Each row is followed by its class.
[ 327 -339  233  645 -171  283  361 -174  -70 -363    2   23 -385  124
  244  899  -43  213  153  325 -165  193   95  -88 -120 -339  205    2
  -25  544  183    3 -329   44] | kab
[ 144  -58  -47   99 -172  187  165  -85  -24 -100  -61   30  -57   41
  -16   83   55   -7   25 -122  -31   46   21  -98 -117 -198   60  -79
  -60 -106  -24   37   54 -134] | buruk
[ 132   69   88  -23  -82 -105  -86  144  -68 -180  -87  145  -40  -24
   57   76  -49   23   44   71  133  104  -45   40   13  -46 -107   -8
   72   20   47  -77  -42 -101] | mig
[  38  -14 -273  -83  -93   -6  -27 -111   -4   -1 -162 -161 -181 -112
   76   35  -76  166   92  -55  -10  -76  -88   65  -97  -14 -191   18
  -72  -63   82 -204   62  -92] | zono
[ 151 -130  383 -113 -245  -70   49 -333 -168  -42  -41  233   83  -36
  117  102   59  -96   72 -161   29 -118  150 -327 -199 -194  227 -123
    8 -286   35  155  -59    1] | buruk
[  42  -35  -49   76  -98   19   12  -19   50   75  -32    9 -135   27
  182    0   34   41   67  -51   17    0    7   10 -105  -62  -55  -55
 -132  -34   22  -28   99   25] | zono
[ 167  -51   65  -14 -205  130   10  -11  -19   62  -77   24 -113   65
   83  -45    6    7   46 -108   30   31  107 -162 -101 -104  -41 -118
  -92 -229   88   -4   51  -86] | Kuv
[ -87   33 -124  -88   -7  -88 -160    6 -312   56  104  -78  -29 -135
   79 -109   21   17  -24 -208  -66 -105  -48   73   48   35  -89  -58
    8  -71 -114    4   54  -73] | zenod
[  14  -63 -375   58  -86  184  134  -37  -58  -80  -77  -95  -65  -60
  125  221  171  183   36  -67 -118  231    6  -35  -66  -77 -105 -124
  -55   30   -6   17  173  -51] | zono
[-182  -39  -84   43  131   85   83 -122   49 -106   91   22  161  142
 -198  149   36   40  -13   60 -128   34 -186    8   16  -30  151  130
  -51  273  -34  -48    1  -35] | Kavo
[ -32  -14  -72  -63  133  -29   87  -76  203  -40  -10  -20   87    5
  -26   44  -40   43   19  136   53  -55  -99  115  -80    4  122   83
  -84  138  -25 -111   91   68] | buruk
[  -9  -82  -50   11  -89  -55  -62   14  -89    1   -8   27 -115  -42
  207  141   32   52   96   10    5   56   13  -22  -70  -14 -110  -56
  -38   58   45   -4  -21   42] | zenod
[  81   -2  -21   73   37   78   68   97   64 -108   21   -1  -33   77
  -19   97   48   50   -1   69   20   79  -55   57  -52  -21   52   81
 -116   89   -4  -40  -69   65] | buruk
[   7   83   19   -2  -46   99   64  117   43  -21   18  -63   68   54
  -21 -135  -14 -122  -27  -42  -39   -6  -59 -117  111  -27  -93   93
  -61  -28  -13   67   96  -84] | zono
[ -41   26   23 -102   48  -90 -151  126  -34   40  -16  -83   20  -41
  142   19   30   22   16   -1   81  -50   32  111   40  103 -101   82
  -36   38   -1  -86   -5  128] | kab
[ 246   82  174   -3  -88  -81   37  -78  -85 -139 -164   74   82 -144
   83   -5   67  -14  -69    4   36   48  123 -148  -61  -70  -95  103
   58 -321  -26   47   91   53] | buruk
[ 110 -123 -182   -2  -42   74  166 -219   32   -8  -28   11 -238   65
   94   61   73  180   64   56   87  -26 -112   27 -189  -90   36 -152
   -2  115   51 -141    9   15] | ris
[  67  -29 -138  -60   12  -44  -65  181 -258 -239   37   21  -98 -152
   78  289   83  164   56  128   93  200  -81   31  116   63 -186   39
   54  222   21 -110 -170  -23] | kab
[-109   56  -51  -29   65    4  -73   54  -92   76   13  -56  149  -83
   42 -143 -165  -49  -13  -69  -77  -35    1  -18   86  -17   -7   21
   39  -77  -27  111  133  -94] | Sof
[  56  -83   84  191 -197  127   56  -34   14  -11 -132   74 -200  151
   88  218   20    3   41  -13   13   73   15   17 -153 -155   52 -127
  -32   93   83   -8  -61 -122] | Kuv
[ 220   77  310  464 -141  273  169   -6   19 -255  139  -21  418 -208
   78  238  282  -93 -101 -239 -278  254  165 -128   68 -354  211 -118
  -71 -102 -171  248  433 -161] | Golu
[  85  -12  155  147    9   63   90   32  -13 -126  166  133   77   44
  -85  101   13  -12  -90   46  -20  111   15    8    3 -102  142  -59
   77   99  -43   77 -110  -43] | mig
[  57   66 -119  157   -9  185   55  170  -40   11   67   25   21  -64
   63  -50    6   50    8 -101  -27   92   67  -32   46 -120   92   29
 -147  -71  -82  187  135    1] | Sof
[  40 -123  132   20   28 -115  -22  -58  106    5  -67   60 -220  209
   97  185  215 -109   17  199  153  -62 -199  144 -123   76  -53  -22
 -100  368   89 -388 -205  131] | Golu
[ 186   58   -7   17 -260   51  155   68  124  -58 -245  -67   20  -80
  268    9   -5  -66   59  -69   68   38  204  -96   -1    7   -8   67
   21 -284    3  -18  249  -66] | Kuv
[ -82  125  124   95  122    8   15  -18   45 -123   76   23  167   53
 -238   17  -74 -134 -163   60  -92   33  -88   37  198   20  135   55
  106  231  -85   32   28  -61] | zenod
[  43  -13  115   87   12  113   45   31   62    5    2   29  -35   97
   10    9   -3 -114   -9   -5  -36   29  -11 -113   14  -80   32   29
  -37   65    8   66  -24   22] | buruk
[ 244   49   13 -245  186    8  202  175  229  -19    4  -30   60   65
 -447 -408 -237 -175   40   84  162 -359 -109  -72  100  -69  -14  224
  -53 -154   11 -204  -82   86] | ris
[ -75  -46  -10   25   51  -50  -41  -18  -90  -26  120   -3    2   98
 -232 -120   30 -120  -29   10  110 -200 -155   66   53   47  102   62
  -26  146  -44   -7 -141   -7] | zono
[ 126   -1  -21  -30  -62   86  178 -106 -200 -117  106 -168  145 -144
   23   30   58  -61  -80 -104 -104   60  200 -141  -22  -88  -24   23
   -3 -248  -37  254   57  184] | Sof
[ 125 -125   90 -206   71  -76   24 -124  -12 -225  -88   -1   65  138
 -127  -47  -12  -67  -30  408  266 -332 -130   29  -71  -18   32   95
   52  267  213 -355 -260   30] | zono
[ -18  -27  -45  173   46  146  134   82  226   23   -7   12  -63  182
 -143    0  -75  -23    5   24   24    5  -49  146 -113  -72  202   -4
 -132   86  -54  -71   -8  -50] | buruk
[-129  135   92   38   11  -18 -149   52  -44   18   87   11  217  -39
  -16 -164   15  -31  -67 -114  -19  -17   50   47  179   83  100   53
   60  -39  -80   76  139  -34] | Sof
[ -28  126  607   66  -30 -234  129  112   77  -78 -321 -198  465  -43
  188  -71  -62 -327 -125  239   56 -157  110 -663  516  377    5  676
  104 -143   38  166  322  163] | zono
[  30   11  -71 -362  -14 -259   12  137 -120   56  -71 -209  -63 -137
  334  -83  -55   77   87  173  154 -131   54   45  -15  253 -269  125
   14 -137   76 -185   24  230] | Golu
[-235   89  -66   67  -18   58  -95 -120  -30  205   94 -135   24  -79
 -131 -122  -35 -139  -38 -404 -376   37  177 -110  146   18  -44 -146
   78 -209 -121  426  101   -4] | zenod
[  -5    4  -60  -22  -73   37   27  -46  -96   -8  -62 -113  -46  -69
   46   41  -38   37   -5  -33  -73   51   31 -115   35   28 -110   32
  -94  -88   39  -74   85  -77] | Kuv
[  74   80  -95  316    2  331  204  -21  428  319   49   27  118  175
 -217 -378 -354 -151   63 -133  -35   22   35  -83 -255 -158  531  -98
 -456 -331 -192  192  438    3] | Sof
[ 171   16   24   22  -66   28   76   -4  -29  -58   39  -10   52  -83
    5  -45   68  -20  -39  -51   87   51   96  -49  -17  -73   72  -27
  -86 -173  -50   66  207   50] | kab
[ -26    4  138  -37   -5   -9  -42  -80   85   89  -15   -8   85   98
    5  -28  141 -102  -24  -95   53 -113  -24  -25  -30   28  179  189
 -100  -39  -83  116  167  159] | buruk
[  37   72   38   -9   59 -115  -66    0 -178   -6    4   12  -37 -276
   60  -72 -203  126  -39   10  -66   52  155  -30   70   41  -24 -104
  202 -195  -58   78   12 -105] | buruk
[ -55   27 -156   54   30   58   35   46   19  -30   68   20  -17   14
  -78   10  -25   28   36  -47  -68   37  -34   97   26  -24   95  -35
  -18   94  -66   52   22  -41] | ris
[  89    6    4   61   78   61   54   53   47  -75   28   65  -25   32
 -102   15  -10   34  -41   59   40   76   -5    4  -37  -52   92   24
   -2   12  -14  -13  -81   -1] | mig
[-176 -106 -294  -26  130  -27   75  133   65   63   75 -147  -58   77
  117  107  -13   40  160   61   37 -163 -186  221   -6   13   44   86
 -203  376  -37  -79  125  145] | Golu
[ 136  -41   40  110  -57   81   56   -1   41 -151  -32   94 -118   76
  -79  157   21   -5  -23   48   47  149   -4   21 -121 -114   50 -110
  -53   63   17  -99  -89 -120] | Golu
[  81  -47 -239  104  -95  140  112  125  -63   -2   38  -29 -148  -31
  101  113  -93  156  120 -144 -122  101   42   28 -155 -196  -77  -66
 -144 -109  -15  118   22  -27] | Golu
[ -30   88  115  -34   27 -126  -81   36 -193   16   -7  -10    9 -159
  -36 -131  -88 -117  -52  -36  -13  -92   79  -33  187   43 -104   67
  184 -121  -48   61  -31  -54] | Kavo
[  85   32   90  -92  -74  -67  -18   31  -65  -76  -84   -6  109 -129
  124   67  100   13  -51   44  168    7   43   80   79   32  -80  -15
  124  -22    7 -173   85  -42] | Kavo
[ -90  -96  -38   52    4   79   65 -151  -26   55   90   22   60   72
  -61   23   88  -23  -22 -100  -42  -19  -62   -1  -87 -109   98 -104
  -30   38  -53   71   59  -65] | Golu
[ -35  -11   -6  -16  -10  -56  -20   15 -245   34   45   -9   77 -120
  117  -64  -35  -19   -4   -9   26  -83   71  -14   67   -3   14  -73
   77  -66  -78  115   72  -30] | zenod
[-118  -57  -99  106    9    5   42  -55 -269  -12  283   28  -17  -60
  -72   22   -4    7   -4  -91  -93  -51    2   75  135  -84   51 -111
   79  174  -80  146  -28   10] | Kavo
[ 131   38   22   22  -83   24   53  -20  253   75 -252  -99  -95   62
  -30 -121  -62  -76   26  -46   12  -16   45 -121  -87   47  -70   98
 -176 -281   68 -181  115   14] | Sof
[  53  -65   90   86  -94   53  -16   18  -21   94   92   76  -55   44
  -11  -64   -9 -121   13  -88   28   30   80  -85 -109  -87  107  -73
 -105 -115  -48  176   59   45] | buruk
[  49  -45  124  -69   25  -47    2   34   -9  -28    0   -3   68  -37
   74   46   82  -41    0    9   65   -7   28 -126   34   -6  -22   77
  -35  -48   -8   51   50   61] | zenod
[   1   32  -70   32   32  -41    8  -48  -96    1  -13  -66   65 -138
   84  -78  -82   37    4  -53  -69   -5   42  -97  -15  -11   34   29
  -75 -162  -49  107  172    5] | Sof
[ 109  132  118 -114  149  -93  -28  184  127 -164  -66   25   77  -24
 -149  -15  -42  -74  -54  150  138   45  -78   30  101   90  -73  252
   20   28   22 -174 -132   80] | kab
[  22   46  144   10  115 -106   92   19  -28  -92   57   -9  -15  -95
  -89   -5 -107  -46    3   53 -126  -99  -68  -89  172   22 -110  100
  226   87  -19   47 -225  -10] | ris
[  80  -95 -139  194  -79  160   62  214   26 -151  152  197 -250   60
  263  308  109  220  150   50   74  292  -71  103 -204 -113  151 -250
 -101  365  -23  -36 -175    1] | buruk
[   2    1    7   21   35   75   58   10   20  -41  -16  -32   63   23
 -105  -16  -11 -105   -7  -17  -50  -13  -52  -82   23  -58   14   84
  -52   -4  -31   39   27  -38] | buruk
[  46  -28   94  -41   93  -24   76  -89   -2  -53    2  102  -24   92
 -229  -59  -42    4  -39   21   61  -56 -133 -110 -125  -85   89   81
  -19  -73  -20   -8 -136  -52] | mig
[  39  -82 -224  159  -53   30   85  145  -81   11  157   68 -248   -9
  -29   73 -175  141   99   20   53    5  -35  193    2  -49   60  -99
  -21  162  -30  -85  -93  -20] | zono
[  27  -73  145   25   42   61   76 -119  -42  -53   52   46   69   79
 -111   58   59 -133  -19  -19    7  -65  -52 -127  -35 -123  192   56
  -33   70  -43  128  -13   34] | ris
[ 271  -39  130   47 -170  129   62  -56  -72   43 -119  -17    5  -40
  196   42    6    5    3  -85   10   47  121 -294  -12 -145  -93    2
  -70 -253   83  126  164   37] | Kuv
[ -78    9   22  102  -63   17 -185  130   46  -37  -43 -164   62  -46
  290  182   86  145   51   10   -9  100  136  177  137   78 -111   11
    7  126   58  -16  192  -25] | kab
[ -14   28 -110  -18  -33   94    2   -7 -126  -44    8   44    3  -74
   77   59   41  112   20  -62  -92   80   17  -41  -31 -133  -24  -95
   51   22   -9  206   34  -18] | buruk
[  89   13   39    2   36  -30   38    3   39  -55   33   73  -52  -30
  -55   46   29   50  -16  -33    5   27   -3   19  -33  -37   -8   23
   87  -18   -4  -30 -146   75] | Kavo
[ -29   42 -341 -415   88  -81 -100   58 -148    1   99 -167   57 -119
 -107 -326  -56 -118  -21 -126   89 -190   57  167   35  103  -44   17
  102 -153  -14  -50  -20  117] | ris
[ 166  -92  125  -83 -158  -77   26  -26  -43  -29  -72   -3 -127  -11
  106   34  141  -54   30    3  185  -37   23 -106  -69  -40 -129   12
  -75  -88   93 -162   76   74] | Golu
[   8   16 -173  132   11  401  146 -316  247  137 -245  -37   34  372
 -254 -267  -28  -57  -65 -120  -63    1 -150 -186 -312 -230  276  -75
 -329 -241   27   28  271 -175] | zenod
